Here is a tiny trained network, its code and every weight. The questions are about switching its units off for an input and a target symbol, where a switched-off unit gives its printed mean instead of its output.

import numpy as np


def w(rows, s, z=0):
    codes = np.array(rows[::2]) - 128.0
    scale = np.full(codes.shape[1], s)
    scale[-1] = z or s
    return codes * scale


def softmax(a):
    e = np.exp(a - a.max(-1, keepdims=True))
    return e / e.sum(-1, keepdims=True)


def log_softmax(a):
    a = a - a.max(-1, keepdims=True)
    return a - np.log(np.exp(a).sum(-1, keepdims=True))


def net(x, mask):
    ids = ['ΓΘΞΣαβελμτφψω'.index(c) for c in x.split()]
    T = len(ids)
    res = E[ids] + P[:T]
    u = 0
    for l in range(3):
        r = res
        for j in range(2):
            rows = slice(4 * j, 4 * j + 4)
            q, k, v = (r @ M[l][rows].T for M in (Q, K, V))
            z = softmax(np.where(np.tri(T) > 0, q @ k.T / 4**0.5, -1e9)) @ v
            o = O[l][rows]
            res = res + np.where(mask[u + j], z, o[:, -1]) @ o[:, :-1]
        u += 2
    return log_softmax(res[-1] @ U[:, :-1].T + U[:, -1])


Q, K, V, O = {}, {}, {}, {}
E = w([
[95,177,199,145,139,36,113],'Γ',
[158,125,34,90,45,46,124],'Θ',
[96,155,199,119,206,154,103],'Ξ',
[119,229,106,75,110,187,180],'Σ',
[146,57,21,47,123,227,113],'α',
[80,89,128,72,217,80,183],'β',
[145,44,107,89,248,10,122],'ε',
[206,181,94,98,144,117,66],'λ',
[163,89,127,137,89,124,16],'μ',
[67,36,121,134,95,33,116],'τ',
[108,158,195,119,26,201,128],'φ',
[31,110,130,103,163,86,209],'ψ',
[41,21,135,140,176,141,98],'ω',
],0.013)
P = w([
[186,110,123,203,145,133,186],'0',
[131,75,179,135,180,103,171],'1',
[134,118,146,127,143,126,135],'2',
[124,130,137,100,137,135,120],'3',
[105,142,117,97,135,134,96],'4',
[95,149,123,63,140,123,87],'5',
[60,164,86,92,133,127,53],'6',
[61,150,128,1,145,92,56],'7',
[253,64,112,218,127,144,211],'8',
],0.011)
Q[0] = w([
[86,130,104,133,108,128,132],'L0H0',
[151,101,165,162,115,143,122],'L0H0',
[120,127,82,159,124,140,98],'L0H0',
[197,138,123,143,115,112,128],'L0H0',
[149,128,130,182,137,173,102],'L0H1',
[211,139,121,253,119,149,204],'L0H1',
[35,96,157,76,166,114,160],'L0H1',
[62,123,148,82,166,67,44],'L0H1',
],0.0061)
K[0] = w([
[117,133,130,117,137,111,153],'L0H0',
[155,149,125,112,122,149,129],'L0H0',
[142,131,148,140,149,132,113],'L0H0',
[150,124,132,149,121,149,115],'L0H0',
[153,120,144,164,162,151,141],'L0H1',
[184,107,144,167,129,131,255],'L0H1',
[49,108,153,134,134,151,126],'L0H1',
[76,163,127,125,118,90,80],'L0H1',
],0.0091)
V[0] = w([
[181,166,100,211,176,141,214],'L0H0',
[100,145,171,2,134,106,87],'L0H0',
[220,84,208,99,130,121,170],'L0H0',
[89,117,133,191,81,117,93],'L0H0',
[82,164,163,87,91,120,93],'L0H1',
[192,182,66,141,157,117,123],'L0H1',
[120,130,138,69,195,166,148],'L0H1',
[85,117,100,190,77,109,103],'L0H1',
],0.005)
O[0] = w([
[225,42,195,158,124,133,204,67],'L0H0',
[54,154,121,16,129,96,52,210],'L0H0',
[166,120,31,187,161,96,144,246],'L0H0',
[146,161,82,190,92,161,132,130],'L0H0',
[85,199,61,110,186,113,48,219],'L0H1',
[184,143,252,115,98,138,152,6],'L0H1',
[125,106,174,39,131,110,116,157],'L0H1',
[92,169,81,241,133,161,127,91],'L0H1',
],0.0046,0.0015)
Q[1] = w([
[84,139,151,95,125,132,137],'L1H0',
[127,139,125,142,119,88,182],'L1H0',
[151,161,64,129,104,111,145],'L1H0',
[124,113,142,143,112,91,147],'L1H0',
[158,128,160,137,71,156,66],'L1H1',
[111,98,141,166,248,61,142],'L1H1',
[181,166,51,107,121,146,142],'L1H1',
[92,119,132,99,158,115,117],'L1H1',
],0.018)
K[1] = w([
[107,134,79,188,147,129,96],'L1H0',
[209,71,148,189,126,145,149],'L1H0',
[148,135,128,149,60,123,154],'L1H0',
[170,96,121,132,139,118,165],'L1H0',
[59,163,40,27,175,90,135],'L1H1',
[199,89,153,213,107,154,250],'L1H1',
[28,113,223,82,68,123,72],'L1H1',
[112,153,102,199,127,150,128],'L1H1',
],0.012)
V[1] = w([
[117,170,39,183,216,146,108],'L1H0',
[137,178,99,126,131,145,174],'L1H0',
[99,102,178,118,191,200,55],'L1H0',
[148,93,163,84,98,106,125],'L1H0',
[154,176,84,88,45,12,253],'L1H1',
[177,198,64,117,254,197,138],'L1H1',
[116,143,96,140,175,151,172],'L1H1',
[153,225,2,63,139,66,211],'L1H1',
],0.006)
O[1] = w([
[116,112,208,59,63,82,174,63],'L1H0',
[137,83,160,121,115,129,93,85],'L1H0',
[147,167,64,75,84,36,209,248],'L1H0',
[126,148,98,147,156,142,131,155],'L1H0',
[86,43,219,171,184,231,2,144],'L1H1',
[116,55,205,63,15,16,149,92],'L1H1',
[96,95,161,127,103,89,130,119],'L1H1',
[156,13,247,115,62,176,42,9],'L1H1',
],0.0061,0.0016)
Q[2] = w([
[128,104,189,127,113,127,168],'L2H0',
[96,100,100,102,157,125,81],'L2H0',
[181,129,115,134,142,158,146],'L2H0',
[118,164,152,80,117,164,121],'L2H0',
[140,207,82,41,103,238,96],'L2H1',
[72,156,204,125,131,133,178],'L2H1',
[199,166,133,130,26,137,66],'L2H1',
[178,174,130,140,4,216,154],'L2H1',
],0.015)
K[2] = w([
[112,89,183,127,85,131,160],'L2H0',
[91,106,97,119,156,133,113],'L2H0',
[175,123,113,140,142,165,154],'L2H0',
[101,174,141,66,117,196,122],'L2H0',
[46,160,93,122,120,102,51],'L2H1',
[232,83,67,161,173,93,107],'L2H1',
[45,147,96,5,146,142,93],'L2H1',
[109,153,127,23,151,84,48],'L2H1',
],0.014)
V[2] = w([
[136,98,200,167,121,99,174],'L2H0',
[181,117,98,177,175,103,132],'L2H0',
[50,136,154,163,107,108,130],'L2H0',
[110,103,63,166,139,50,42],'L2H0',
[1,89,92,207,105,63,101],'L2H1',
[15,184,204,121,92,206,217],'L2H1',
[104,150,224,143,238,56,162],'L2H1',
[55,12,59,73,165,175,206],'L2H1',
],0.0086)
O[2] = w([
[108,187,85,82,99,138,73,6],'L2H0',
[52,136,131,90,98,156,157,71],'L2H0',
[182,145,129,127,122,147,109,175],'L2H0',
[140,147,152,135,109,201,176,149],'L2H0',
[1,165,137,107,194,184,157,47],'L2H1',
[29,102,39,204,146,63,54,207],'L2H1',
[54,157,116,56,46,145,73,185],'L2H1',
[21,80,202,204,107,81,194,45],'L2H1',
],0.009,0.0019)
U = w([
[91,190,51,45,131,232,35,90],'Γ',
[147,103,185,136,183,196,89,136],'Θ',
[105,195,34,55,2,20,173,84],'Ξ',
[138,55,135,114,101,65,12,100],'Σ',
[138,127,185,165,102,66,181,167],'α',
[75,123,168,112,80,111,110,115],'β',
[112,143,195,67,68,157,160,133],'ε',
[203,128,119,74,78,120,113,116],'λ',
[175,237,90,99,124,165,251,142],'μ',
[69,179,158,151,190,214,173,113],'τ',
[122,170,14,211,225,80,113,255],'φ',
[29,111,153,136,139,112,72,64],'ψ',
[58,202,113,138,112,90,216,58],'ω',
],0.0043,0.0046)

Each question gives the input, a string of symbols that net reads in full, and the target symbol t.
The units are the heads (4 rows each of Q, K, V and O). Each row of codes is followed by its name. A weight is (code - 128) times the scale printed after its matrix; where a second scale follows, it is the last column's (O and U).
mask holds one flag per head, layer by layer. A switched-off head (its flag False) gives its mean, the last column of its rows in O, instead of its output. The means were averaged over made-up inputs and are rounded, as every weight is.
A unit's drop is (log p(t) with every unit on - log p(t) with that unit switched off) / (log p(t) with every unit on - log p(t) with every unit switched off).
The circuit of an input: a set's keep is (log p(t) with only the set's units on - log p(t) with every unit switched off) / (log p(t) with every unit on - log p(t) with every unit switched off). Starting from all 6 units, units are removed one at a time, each time the one whose removal leaves the highest keep (on an exact tie, the one counted first), for as long as the keep stays at least 0.8.
circuit, biggest first: the units of the circuit, biggest drop first
most important unit: the unit with the biggest drop
which heads matter: for each layer, one digit per head in row order, 1 if its drop is at least 0.15 and else 0, layers parted by /
drop when u is switched off: that unit's drop, to one decimal
input Γ Ξ μ Γ φ ε, target Γ: which heads matter -> 00 / 00 / 01
input φ Ξ φ Γ μ φ τ α, target τ: circuit, biggest first -> (L2H1; L2H0)
input α Γ Ξ, target α: which heads matter -> 00 / 00 / 01
input φ μ φ τ Ξ Σ, target Ξ: most important unit -> L1H1
input τ Γ φ φ Γ ψ, target τ: which heads matter -> 00 / 01 / 01
input λ φ Γ, target λ: which heads matter -> 00 / 00 / 01
input Γ φ Γ Γ α Γ Θ Γ, target Γ: which heads matter -> 00 / 00 / 01
input φ Ξ φ Ξ φ Σ μ, target Σ: circuit, biggest first -> (L1H1; L2H1)
input Ξ Ξ φ Ξ φ τ α φ, target α: circuit, biggest first -> (L2H1; L1H1)
input φ φ τ τ μ, target τ: circuit, biggest first -> (L2H1; L2H0; L1H1)
input Ξ Γ μ μ, target μ: circuit, biggest first -> (L0H0; L2H1; L1H1)
input Σ ε φ Γ, target Σ: circuit, biggest first -> (L2H1; L1H1; L0H0)
input β ε Ξ Σ, target Ξ: which heads matter -> 00 / 01 / 01
input φ Θ Γ Ξ φ β τ β, target φ: circuit, biggest first -> (L2H1)
input τ ψ μ φ Ξ λ Γ Γ Ξ, target τ: circuit, biggest first -> (L0H0; L2H1; L1H1)
input Γ ψ φ Γ Σ Ξ μ φ, target μ: which heads matter -> 00 / 01 / 01
input Σ φ Θ ε τ ε Σ τ, target Σ: which heads matter -> 00 / 01 / 01
input λ φ φ μ φ Γ ε Γ Γ, target λ: which heads matter -> 10 / 00 / 01
input Γ φ Γ μ, target Γ: circuit, biggest first -> (L2H1; L1H1; L0H0)
input μ α μ, target α: circuit, biggest first -> (L2H1)
input φ μ φ φ Γ τ φ, target τ: circuit, biggest first -> (L2H1; L1H1)
input Θ φ Γ, target Θ: circuit, biggest first -> (L1H1; L2H1)
input φ φ Ξ Γ φ μ φ ψ φ, target ψ: circuit, biggest first -> (L2H1; L1H1)
input α φ φ φ ψ, target α: drop when L2H1 is switched off -> 0.9
input φ μ Γ, target φ: drop when L1H1 is switched off -> 0.1
